Below is a small trained network, with its code and all its weights. Each question gives an input and a class and asks what happens when units are switched off, that is, made to give their printed mean instead of their output.

import numpy as np


def w(rows, s, z=0):
    codes = np.array(rows[::2]) - 128.0
    scale = np.full(codes.shape[1], s)
    scale[-1] = z or s
    return codes * scale


def norm(h):
    return h / np.sqrt((h * h).mean(-1, keepdims=True) + 1e-5)


def f(y):
    return np.maximum(y, 0)


def log_softmax(a):
    a = a - a.max(-1, keepdims=True)
    return a - np.log(np.exp(a).sum(-1, keepdims=True))


def net(x, mask):
    res = np.array(x, float).reshape(1, 6) / 4 @ E
    u = 0
    for l in range(2):
        y = f(norm(res) @ A[l][:, :-1].T + A[l][:, -1])
        res = res + np.where(mask[u : u + 13], y, B[l][:, -1]) @ B[l][:, :-1]
        u += 13
    return log_softmax(norm(res)[-1] @ U[:, :-1].T + U[:, -1])


A, B = {}, {}
E = w([
[129,128,128,129],'x0',
[179,205,69,207],'x1',
[253,141,192,126],'x2',
[107,183,247,207],'x3',
[129,127,128,129],'x4',
[128,129,129,126],'x5',
],0.0049)
A[0] = w([
[153,108,50,131,71],'0.n0',
[144,87,129,152,28],'0.n1',
[149,96,83,73,161],'0.n2',
[131,3,140,70,254],'0.n3',
[94,205,87,97,97],'0.n4',
[71,129,229,119,122],'0.n5',
[183,129,150,102,198],'0.n6',
[150,165,71,106,79],'0.n7',
[118,101,98,112,20],'0.n8',
[138,120,150,142,193],'0.n9',
[163,211,28,130,201],'0.n10',
[138,101,134,102,96],'0.n11',
[121,197,127,172,50],'0.n12',
],0.014,0.0019)
B[0] = w([
[110,88,151,132,191],'0.n0',
[84,150,152,64,131],'0.n1',
[128,194,178,113,206],'0.n2',
[139,203,96,107,253],'0.n3',
[45,134,100,171,167],'0.n4',
[129,18,85,167,232],'0.n5',
[255,116,152,66,200],'0.n6',
[112,3,117,139,176],'0.n7',
[90,163,124,140,157],'0.n8',
[210,102,79,111,164],'0.n9',
[145,74,168,143,234],'0.n10',
[174,145,164,86,157],'0.n11',
[121,190,126,150,186],'0.n12',
],0.006,0.0078)
A[1] = w([
[186,200,79,97,87],'1.n0',
[72,207,119,191,33],'1.n1',
[56,226,96,64,4],'1.n2',
[39,123,69,72,187],'1.n3',
[183,150,131,86,155],'1.n4',
[169,103,149,247,175],'1.n5',
[101,102,133,158,163],'1.n6',
[81,71,86,121,106],'1.n7',
[189,101,177,138,88],'1.n8',
[113,79,103,181,169],'1.n9',
[201,201,139,149,95],'1.n10',
[82,166,91,161,75],'1.n11',
[55,243,100,172,136],'1.n12',
],0.011,0.0032)
B[1] = w([
[83,133,127,117,182],'1.n0',
[147,128,126,73,162],'1.n1',
[213,1,110,144,173],'1.n2',
[150,110,161,175,212],'1.n3',
[82,175,92,154,205],'1.n4',
[128,109,117,75,254],'1.n5',
[116,198,92,131,176],'1.n6',
[107,181,170,191,193],'1.n7',
[98,70,69,112,208],'1.n8',
[135,216,172,145,206],'1.n9',
[25,147,177,199,201],'1.n10',
[150,137,185,39,160],'1.n11',
[176,84,71,76,187],'1.n12',
],0.0085,0.0073)
U = w([
[228,2,71,111,241],'0',
[97,169,135,227,133],'1',
[166,227,67,12,5],'2',
],0.015,0.0014)

Each question gives the input, the list of numbers given to net, and the class t.
The units are the neurons (one row each of A and B). Each row of codes is followed by its name. A weight is (code - 128) times the scale printed after its matrix; where a second scale follows, it is the last column's (A, B and U).
mask holds one flag per neuron, layer by layer. A switched-off neuron (its flag False) gives its mean, the last column of its row in B, instead of its output. The means were averaged over made-up inputs and are rounded, as every weight is.
A unit's drop is (log p(t) with every unit on - log p(t) with that unit switched off) / (log p(t) with every unit on - log p(t) with every unit switched off).
unit that matters most: the unit with the biggest drop
top k neurons: the k neurons with the biggest drops, biggest first
k most important neurons of layer l: the k neurons of layer l with the biggest drops, biggest first
drop of u: that unit's drop, to one decimal
input [2,3,-8,4,-6,3], class 2: unit that matters most => 1.n12
input [-3,1,-7,-5,3,5], class 1: top 2 neurons => [0.n7; 1.n7]
input [6,-2,-1,1,0,6], class 1: top 2 neurons => [0.n5; 0.n6]
input [6,0,2,7,-5,-6], class 0: top 2 neurons => [0.n5; 0.n3]
input [3,0,4,4,-2,8], class 0: 3 most important neurons of layer 0 => [0.n3; 0.n5; 0.n2]
input [-4,-3,1,8,0,-7], class 0: 2 most important neurons of layer 1 => [1.n10; 1.n5]
input [5,1,0,-2,3,5], class 1: top 2 neurons => [0.n7; 0.n6]
input [4,-7,-1,2,-2,2], class 1: top 2 neurons => [0.n5; 0.n6]
input [-6,0,-4,0,-1,7], class 0: top 4 neurons => [0.n5; 0.n7; 1.n2; 1.n12]
input [6,-2,2,0,-4,-5], class 2: top 2 neurons => [0.n3; 0.n6]
input [-1,8,-1,-7,-5,7], class 1: 2 most important neurons of layer 0 => [0.n6; 0.n4]
input [6,3,-1,-1,1,4], class 1: drop of 1.n9 => 0.1
input [7,3,-6,-3,1,5], class 1: drop of 1.n6 => 0.0
input [-6,-1,1,-2,2,1], class 2: drop of 1.n7 => 0.1
input [-5,-6,1,-5,6,2], class 2: top neuron => [0.n11]
